
[[ 243  -21  179 -102  394   39  -79 -244   35 -269   88 -339  279 -452
  -191    1  -64 -164  247  250  -23  -14 -399   58 -231  -94 -292 -336
   151  198  109    7 -141  253]
 [ 260  -67   45   64   37   51  170 -165 -156 -225  -36 -224  219 -292
  -174 -169 -104   19 -131   53   86 -171  -91   15  -85  -17  -17   83
    39   21  158  -37  -94   34]
 [ 142 -148 -243  121 -161  -47  -42  -56 -129   68 -153  -62  -40  -34
    60  -75  -46  100 -225  -30  270 -142  -94 -100  -38 -201   65  119
   -69 -191 -127 -155  -63 -206]
 [-322  -91 -348 -186  -93  -90 -152   23  314  294 -228  152 -194   27
   303  -60  -53   86  -83  -50  -44  -68  113 -132  114  -24 -130   77
  -141 -256    2 -270   95  -75]
 [-123  141 -270 -148 -105   85  102   -2   87   24  -58   -2  -10    0
   140 -191 -229   60 -165  -52 -180 -102  227 -148   53  270  -51   84
   -98 -182  192 -135   64   16]
 [ 408   73  748  184 -197   39  561 -311 -598 -478 -266 -409  187  177
  -160   30  -77 -122 -301 -197   93  368  101  274 -402  314  354  324
   509 -138 -174  608  149  -50]
 [  59  -22 -197  -61 -216  -26  155   66  -81    8 -108 -106 -122   25
    56  -53 -143  100  -92  -37   81   26  226    1 -137  -21  119   -9
   160 -315 -147   77  123 -156]
 [  84  169   97   26   82  116  -22 -172 -101 -160    0 -145  189   26
    90    3  -96 -110  -41  -14 -101  163 -196  -70  -50  218  -62   46
    -1   65   72  -20  -62  139]
 [  72   79 -246   13   20  -95 -197  -45  115  141  -95   -9  -10   -1
   180   25 -102  -65  -58  -23   51    4 -332  -45  -72   68 -171  -78
   -38   23  -55 -174 -214 -127]
 [-266   41  -74  -79   18  -96 -104  242  212  194  -27  167  -34   37
   138    4  -36  -32  388  105 -235  166  -38  106   72  -82 -100  133
    89   31   29 -188  -48  140]
 [ 153   23 -234   45 -149   91  148  -72 -115 -106  -44  -87   90  -60
    58 -124 -136   98 -297 -108   80  -69   58 -100   29  164   80  116
   -67 -122  100  -76  -18 -108]
 [-209  107 -220  -98 -109    5 -153   19  114  164 -123   62 -145  257
   369  107  -59  -13  -40  -99  -68  257   31 -133   13  131  -19    9
   -26 -223 -169  -81  115  -40]
 [ -54 -117 -236  -76  -22   74 -217 -207   -8   31 -130 -135  -97   49
   261   66    9   47 -201  -32  193   57  -32 -278  -42 -134  -24 -120
  -136 -327 -221 -113  179  -51]
 [ -90  302 -235  -98  104  -49 -352  -91  184  221  -71  -19  -86  144
   270    8 -222 -191   44   51 -162   10 -345 -165 -141  174 -327 -187
   -91  -17  -59 -212 -204  -10]
 [  56 -190   48  -68  -72  126  162  -52 -214 -234  -17 -236   25  -73
    -1   60   40  108   22   36  144  235  258  -36  -99 -201  218  -36
   184 -324 -189  167  334   83]
 [ -42  172  -69  -65 -218    3  314   91  -40    4 -109   -2   -5   25
   -25 -283 -284   47 -100  -35 -226 -141  303   50  -34  261   41  279
    91 -149  209  -18    3  -21]
 [  38  339   24 -208   76  -28  103 -109  142  -41  -89 -145   41  -45
    38 -113 -320 -174  -10    6 -299   -5  -63   72 -244  462 -260 -153
   177   20  171   87 -113   47]
 [-163  -12 -327  -86  -22 -112 -437    8  163  310 -151   20 -271  229
   397  222    9  -53   66   -1  131  215 -229 -165 -111 -189 -125 -222
   -20 -262 -418 -152   30 -154]
 [-173 -123 -109 -192  173 -133 -193  -14  419  126 -134   81   18 -152
   269  200  116  -49  154  -36  -32  280 -240  114   48   42 -224 -149
    64   75   -1 -104   -4   41]
 [-439  217 -320 -292 -126  -97 -100  121  425  353 -208  226 -243  245
   428  -28 -190  -30   -6 -122 -327  119  186  -59   59  364 -194   41
   -36 -209   42 -157   81  -43]
 [  36 -185   32   52  -70  100   35   41 -206 -156   21 -117   58   25
    74  158  130   91  123   17  163  359   76   -2    9 -256  239   59
   138 -182 -237   70  223   75]
 [  30  -93  200 -203   35  104  310 -131  -61 -302  -61 -272  110 -225
   -93  -57  -60   43   20   40  -62  127  301   74 -148   60   62  -60
   250 -207   59  236  301  175]
 [ 378   95   97  233 -161  329  215 -222 -717 -416  112 -424  188   56
  -203 -216 -204   60 -226   98  154 -104  132 -282 -180 -128  304  174
   -20 -280  -82   71   98   93]
 [  12   14  159    2  261   73 -200 -151  -23 -107   48 -148  201 -146
   -11   10   -3 -134  250  200  -80   83 -339  -60  -55 -150 -183  -34
   -12  128   47 -151  -93  287]
 [  45 -123  -85  148 -290 -320   90  222   88  246 -306  213 -115  184
   244  192   89   32  -76 -265  183  321 -151  341   -1   57  149  299
   256    7 -222   52 -141 -384]
 [ -65  113 -193  101  -83  -94 -110   60   24  242 -115  113  -14   24
    27 -276 -211  -20    5   95 -105 -327 -159  -83   38  -71 -153  309
  -162   11  148 -380 -290  -37]
 [  54  142  -14   61 -179  -12  175   53 -168   15  -84  -51    5   76
   -44 -225 -236    1  -40   26 -107 -127  100    9  -91   63   51  269
    79 -112   64  -57  -85  -26]
 [ -33  209 -274  -79  -44    2 -117  -73  107  116  -91  -22  -50   96
   233  -48 -202  -49 -154  -60  -89  -10 -102 -142  -60  258 -156  -57
   -80 -105   20 -141  -85  -77]
 [ 180  -86  276   57   89  133  131 -145 -271 -333   46 -278  239 -161
  -138    4   16  -24  108  114   51  170  -49   30 -110 -139  102   53
   164  -20  -19  109   92  217]
 [ 195 -210   47  166   67  171 -100 -106 -327 -253  110 -233  192 -102
   -24  119  144   52  104  122  265  220 -182 -120  -11 -401  171    3
     4  -73 -207  -42   90  151]
 [ 286   72  152  125  -83  178  294 -126 -384 -348   41 -271  237  -64
  -146 -129 -135   16 -140   -2   22   45   67   -7 -104  113  183  172
   110  -53   81  120   25   82]
 [ -64  -95   20   50  182 -161 -317   -6  149  194  -97   40   42 -126
    37    3   37 -110  300  191    7  -45 -460   41  -28 -337 -252   68
   -18  149  -31 -304 -253   96]
 [ 136  -99  -47   28  -21   80   37  -95 -150 -149  -19 -179   87  -89
    20   19   -3   48  -66   12  143   95  -27  -60  -58  -98   78   -7
    48 -130  -83    6   76   11]
 [  65  180 -148  -56 -240   76  208   16 -134  -78  -77 -105  -55  196
   167    0 -191   36 -212 -161  -34  207  230  -26 -115  327  155   19
   143 -264  -98  165  135 -131]
 [  68  -27 -312   -3   76  287 -148 -286  -94 -180   74 -172  186 -131
   157  -62  -46   81 -300   -9  112  -66  -88 -403  136   36  -38  -64
  -352 -127  106 -257   74  108]
 [  89    6  127   53  126   72  114  -15  -67 -188   78  -89  288 -262
  -159 -153  -67  -25  171  146 -127  -40 -118   73   44  -32  -60  183
    31  183  269 -132 -127  241]
 [-114  -62  -36 -178  196  -56 -218 -136  291   40 -122  -38   29  -85
   269  216   79  -99   83  -27  -14  304 -261   17  -40   67 -209 -219
    55   15  -76  -33   42   67]
 [ 103  186 -202   77  -14  -51 -110   30   36   95  -24   14   58   29
   116  -41 -166  -79  -10  -11  -49   -4 -305   -6  -43  148 -136   35
   -21  107   50 -176 -281  -79]
 [ -25 -151 -521  249 -242 -101 -216  264   40  290  -45  281  -42  124
   297   80  101  162  -57 -119  243   97 -225  -54  284 -218  129  299
  -194   -6 -126 -391 -199 -256]
 [ 263   73   34  163  -69  187  144  -48 -371 -284  118 -219  218   -2
   -68  -31  -86   21  -41   24   66  146  -35  -59  -58   19  193  112
    67  -36  -19   47   -4   80]
 [-121  149  246  -17   40  105  121   24  -75 -130   17  -34  177   37
     3  -90  -93  -80  222   83 -297  184   54   52   25  127    5  261
    94   62  167  -24   33  307]
 [ 416 -194  132    9   -3   75  383 -115 -228 -449   21 -347  255 -336
  -179   73   33   82  -98  -52  224  222   50  204 -169   33  201 -117
   330  -37  -15  326  126  -17]
 [-223  224   63  160 -211  -95 -156  -67  -85  321 -320  154 -137  449
   260 -167 -172 -121 -159  -78 -154  -75 -141 -135   -7  101  -63  535
  -160 -117  -48 -271 -167  -68]
 [ -91 -104   47 -126   66  -91   21   31  210    6 -118   17   47 -112
   133  128   71  -22  158  -30  -50  288  -69  185   -5   34  -60   -6
   186   24   -5   35   57   57]
 [-411  163 -118 -240   80   23 -254 -133  307  219 -180   85  -99  142
   354  -56 -121  -98   -7   -1 -292   33  -14 -226   55  202 -283   38
  -193 -137   91 -258   76  162]
 [   7  -87   29  -77  172 -155  -89  -23  254   43 -108   -8   95 -224
    65   89   42  -87  183   36  -20  130 -310  193  -49  -14 -204  -65
   143  163   45  -67 -137   38]
 [-174   43  136  -70  135  -58   14  -26  196   55 -116   73  149 -170
   -17 -192  -86  -82  170  104 -282 -107 -112   86   72   66 -228  272
   -24  165  321 -232 -144  225]
 [ -84  194 -127   46  -91 -137 -126   77  172  226 -167  172  -31  248
   328  106  -73 -107  -36 -170 -107  255 -271   86   25  310  -96  163
    29   92  -31 -113 -207 -137]
 [ 268  237 -138  237 -233   77  -67   34 -483  -22   57 -206  -69  321
    33  -32 -227  -44  -35   60  136   58 -118 -165 -247 -121  181   48
    79 -235 -336    7 -105 -138]
 [ 232  -81  126   63   57  120  111  -84 -250 -298   78 -257  214 -171
  -110   30    0    6   80   85   99  165  -64   29 -106 -126  113  -19
   160  -22  -43   97   54  132]
 [-265 -139  -80 -370  135  -14  152   52  454  -47  -72   53   80 -327
   121   15   26   63  161  -22 -231  190  235  155  127  189 -147  -86
   125  -16  268   -5  222  198]
 [  91  172    3  152 -180 -123  219  163    5   53 -116  149  131   90
    81  -55 -114  -30  -49 -174 -133  149 -118  261   60  360   54  390
   143  201  172  -29 -260 -118]
 [  -6   69   66 -208  110  -26 -150 -325   36    0 -217 -288 -121    9
   116   15 -152 -151  -85   61   10   -2 -115 -132 -343   29 -225 -281
   100 -277 -197   82  101    4]
 [-164   89  -80 -140  100  -23 -268  -91  192  117 -113  -20  -65  129
   334  179  -11 -120   79  -24  -71  300 -209  -78  -68  100 -174 -160
    15  -76 -157  -62   41   50]
 [ 151 -216 -152   -6   29   64  -83 -178  -71 -133  -55 -197   71 -150
   103  117   83   72 -145  -29  284  123 -116 -118  -41 -162   44 -142
   -17 -165 -165  -23  108  -51]
 [-338  143  -52  -67   91  146 -274  -54   81   98    2   75   41  172
   278  -26  -43  -72  156   84 -253  145  -68 -255  153   15 -130  165
  -227  -57   70 -312   61  300]
 [ 384 -132  -80  124  -22   90   37 -286 -288 -238  -52 -323  132 -177
   -61  -28  -42   44 -314  -18  344  -88 -179 -134 -157 -113   70  -74
   -17 -148 -113   16  -26 -120]
 [  30  178  108  -50  -30  154  179   55 -145 -235   95 -138  138   91
    73   75  -89  -40  144  -14 -174  400  130   57  -62  234  134   16
   221  -55  -13  182  145  177]
 [ 120  104 -358   80  -93  -16  -59   81   17   71   13   26   51   -5
   128  -37 -128   30  -80  -47   42   -9 -184  -46   33  100  -37   31
   -64   22   36 -185 -205 -133]
 [ 378 -113  140  -19 -102  144  390 -215 -419 -422  -37 -467  105 -215
  -248 -129 -142   87 -210   45  206  -61  269  -14 -309  -79  217  -78
   269 -333  -95  308  225  -21]
 [ 402 -188  317  177   57  133  288 -122 -474 -440   96 -376  321 -345
  -409 -153  -22   40  109  216  169  -72  -35   84 -166 -341  177  140
   212   11   42  109   -3  188]
 [-223   -9 -194 -247  232  -93 -412   -6  429  177  -59   35  -79    5
   403  342  102 -119  273   12  -52  449 -327   -3  -29   15 -275 -380
    63    7 -208  -83   41   69]
 [ -16   -1  199 -261  249   49 -117 -373   51 -141 -139 -351    4 -153
    33   24  -91 -155   35  137  -41   47  -91 -113 -323  -26 -246 -331
   124 -208 -102  109  179  185]
 [-336 -244 -364 -128    7 -103 -285  130  416  280 -136  260  -87   -9
   425  217  207  100  100  -96   61  287  -95  -21  274 -126  -80   21
  -125  -65  -87 -290   94  -29]
 [ -30  186  -37  -10   75   33  -78  -41  107  -13  -17   33  152   52
   221   72  -60 -107   20  -73 -164  248 -246   14   51  312 -122   52
   -12  159  113  -99 -130   88]
 [ -50  -91  -69  -69  -80  -71    8  -11    2   83 -160  -72 -102  -43
    26  -99  -90   35   20   65   39  -90   70  -22 -110 -178  -23   62
    76 -237  -93  -68   60  -41]
 [ -51  -46  -34 -192  115 -191   57   12  403   63 -170   56   66 -237
   122   70  -10  -60   78  -77 -109  151 -157  270  -30  234 -227  -75
   190  147  158    8  -88  -22]
 [-305  171 -175  -89   99 -185 -151  186  488  330 -107  339   66  -50
   210 -105 -109 -106  223    6 -383  -22 -266  137  204  261 -347  238
   -99  311  361 -395 -328   97]
 [ 333  131  278   95   96  231  254 -174 -381 -465  151 -352  362 -166
  -216  -93 -134  -70   25   92  -63  116  -68   12 -146  129   91   46
   155   82  142  150  -21  249]
 [  57 -120  158  -92  136   18  136 -107   33 -191  -46 -162  187 -291
   -87  -32   -1  -10   96   74  -28   72  -32  111  -60  -28  -61   -3
   153   29  121   42   59  162]
 [-326  -59  -24 -116  148 -187 -237  112  373  293 -141  189  -32  -90
   132  -32   10  -77  369  146 -212   11 -211   93   80 -170 -285  136
     4  101   98 -311 -131  155]
 [-215 -280 -113  -82  401   -6 -413 -215  383   99  -63   70  220 -430
   119  -35  158  -22  149  174   -1 -161 -462 -151  258 -292 -397   23
  -354  228  271 -537 -141  283]]

[ -93  230  248   11 -171   62  105   97 -238 -109 -219   83   73   43
   49  -53 -362 -110 -107   21  104  152   18  -52  138 -188  -14 -163
  -55  -49   54   48   90 -128 -153    4] : 44
[ 133   34 -355   16   91  105 -121 -104  104   79   21 -109  -21 -191
  -99   21   78  176   30   85 -234  -77  -10   51   61  148   -7 -126
  -31  177   91 -108   27  131  223   39] : 41
[  -7  317 -152  324  120  -10 -107   59 -123 -271 -144 -163  -35 -207
  -79  -78 -122  142 -189   77   60   -2  135 -240  -11 -172 -127  -64
  -69  224  235   41  536 -253  -28 -267] : 10
[-325  140  -29   45 -127 -126  284   92 -133 -209 -301   77    8   19
  -22 -118 -146   10 -162 -103   95   65   45 -275  149  -13  -84  301
    7   43  277 -193  219   73 -250 -172] : 15
[ 404  -34   16  152 -184  309  -69 -176 -104 -105   92 -173 -270   14
    3   29  274 -233  296  139  -34 -117 -317  191 -215 -123   -9 -160
   25  -59 -226  192 -216  131  112   40] : 39
[-218  198 -120  350  197  -60  206   54   17    6  -37  -46  141  -24
 -252 -274  -63  318 -182  -17  -72  -47  100 -171  219  -38   73  140
  -91  194  266  -53  136  -59  -83  134] : 50
[ 125   63  -50 -651   61   86 -276 -129  335 -152 -198  -59  -84 -171
   58  211 -356  -93  161  178  -15  108  104  105  109  332  -94 -299
  134 -106   27 -124 -158  146  397  142] : 0
[ 181  -31 -512  355  151   97 -134 -104   75  109  136 -201 -193 -233
 -121 -121  466  262   65   53 -385 -226  -68  120  -88   -1  -30   65
   -3  298  106 -115  114  116   63  -18] : 24
[   3   15 -330 -492  -46  -53 -277   -2   75    7 -228   84 -104 -244
  191  209 -163   68  -46   50 -220  122  139   59   84  198 -191 -176
   47  102  154 -323  206  110  111 -179] : 56
[-133 -132 -101  -76  238 -364   95   44  120  133  172  245  -75  271
  -79 -254  280  480 -107  -14 -235  117   38  -30  107  -91  -32  211
 -114   53   39  -61    3  -83 -237  196] : 63
[ 120 -247   29 -716  313 -497 -112 -220  505 -151  100   72 -230  353
  -37 -271  242 -165  372   64 -136  310  -66   40 -161   69 -209  349
  160 -423 -362   36 -339   49  -98  269] : 60
[  -4   79 -222 -161   24   30 -211   49   14  100 -121   39  -79 -206
  105   42  -95  179  -72   57 -265   39  136  148  113   23  -70 -203
    4  169  152 -210  147  -15   13    6] : 54
[ 174  230  342 -201  178  100 -245  -37  211 -305  -89 -156 -181  -17
    3  -64 -294 -109  175  237  123   88   91  159  -37 -117  -46 -330
  110 -157  -98  225 -128 -253  137  283] : 23
[  34  113  102  -67 -127  145    9    3  -61 -188 -151   -7 -117  -23
   38   84 -155   -9    6   89   95   -5  -28   -9   58   -6  -33 -157
    5    4   86   13    2   26   66    7] : 30
[ 108  142  199 -284  -41   65  -41  -30  -21   13  -49   98  167   93
  -16   67 -420  -41  -11  132   52  220   -9    9  175    2   31 -404
 -118 -119  -98  131 -113  -84  181  189] : 5
[ 315   40  -41 -232 -264  169 -131 -162 -145 -125 -103  -54  -52  -44
   89  178 -116 -374  170  101   21  124 -215   12 -110    5 -118 -254
  -10 -129 -202   85  -18  124  166 -178] : 13
[-306  139 -162  -16  -40 -169   92  130 -114   28 -272  108   50  -98
   59 -163 -154   69 -188 -112 -191  117  156  -73  178  -67  -94  172
   13  118  253 -293  273  -12 -325 -111] : 6
[  62  132   97   -8   97  147  -66  -49  194 -326 -108 -193 -274  -79
  -52  -48  -17   13  148  146  101 -121   18   53  -32   34  -37  -33
  144  -11  108   39  -93   17  123  156] : 35
[ -68  104 -123 -113  -10  -38 -100   -7   94 -345 -297 -155 -323 -193
   95  -79   44 -173  103    6  -28  -29   70  -15 -107    4 -210  226
  221    1  155 -195  180   68 -146 -176] : 25
[-171   53  -41 -143   49   11   77   62  107   69  -94  123  -18   -9
  -27  -10 -131  333 -104   40 -113   -5  110   49  267  122   48  -78
  -20  113  233 -181  -82   73   39  227] : 43
[ 272  149  -64  164  -74  135 -184  -56 -190 -162  -13 -121 -136 -103
   35   44   15  -70   27  128   -4   22  -98   -9 -146 -197 -109 -250
  -70   62  -65  159  240 -135   53 -189] : 34
[ 519   27 -275  114 -182  202  -33 -379 -142 -114   71 -300  102  -40
 -185   26  123 -593  317   79  -12   64 -426 -152 -262   22  -91  -57
  -67 -145 -378  241  -37  242  299 -258] : 16
[ -45  208   17  188  153   66   40  -13  121 -414 -107 -171 -185  -71
 -158  -36  -45  234  -53  132  233 -137   70 -225   31   40  -46   33
   29  121  275   66  167  -72  146   -7] : 67
[ 219 -331 -167 -519  221 -679   36 -264  209 -184  313  243  -67  568
 -147 -116  425   58  131   34   47  415 -237 -439 -228   28 -285  385
 -176 -318 -389  207   49   -9  -35 -173] : 58
[-163   84   26 -128  112    7  -19   42  234 -127 -217  -76 -234 -102
   23 -179  -41   42   97   26 -131  -63  137  178   92   37  -32  128
  210    9  184 -198 -128   60 -114  241] : 70
[  61  103 -137  491 -257  136  255  -48 -387   47  -39  -74   92   16
  -99 -181  143 -208  -11  -86  -99  -25 -253  -95  -27 -231   15  127
 -111   83  -35   48  112  106 -216 -170] : 19
[  40   87 -279 -185   50   43 -191  -72  155 -175 -203 -147 -168 -268
   24   49  -43  -27   60   71 -109  -37   85   -1  -10  158 -147   -7
  127   89  161 -211  146  119  130 -110] : 1
[ 452  -48 -314  161 -245  164  -67 -264 -238  -33   74 -184  -55  -52
  -41   35  300 -407  239   46 -133    5 -385  -31 -275  -82 -116  -38
  -66  -33 -293  125   49  209  100 -304] : 27
[ 197   45  115    9 -212  116  -48  -75 -156 -180 -120 -100 -238   14
  118  -87   80 -409  237   38  -27   45 -186  146 -196 -234 -112   -5
  106 -147 -193   93  -59   25 -173  -62] : 42
[ 324  -12  127  -81 -272  135  -95 -127 -172 -147  -77  -89 -249   57
  150  -59  130 -546  330   59  -57   95 -279  205 -267 -242 -123  -59
  102 -238 -337  144 -155   64 -152  -65] : 22
[ 338  -30 -124  127 -120  199  -30 -160 -111  -76  136  -85 -119   34
  -74  113  217   11  115  128    5  -74 -264  -21 -108  -17  -16 -184
 -110   48 -111  171  -38  109  221  -64] : 47
[ -42  142  -32 -153   61 -198 -150   78 -100   54 -127  111   54  -28
   99 -148 -198  -14 -101   10 -204  269  133   31   58 -220 -133 -106
  -45    7  -17  -53  254 -242 -244  -44] : 12
[   5    1  108  150  -32  104  139  -30   42  -77  -29  -77 -239   85
  -42 -228  213  -57  196   13  -86 -115 -130  179  -35 -118   41  161
  116  -54  -20    6 -274  114 -162  249] : 9
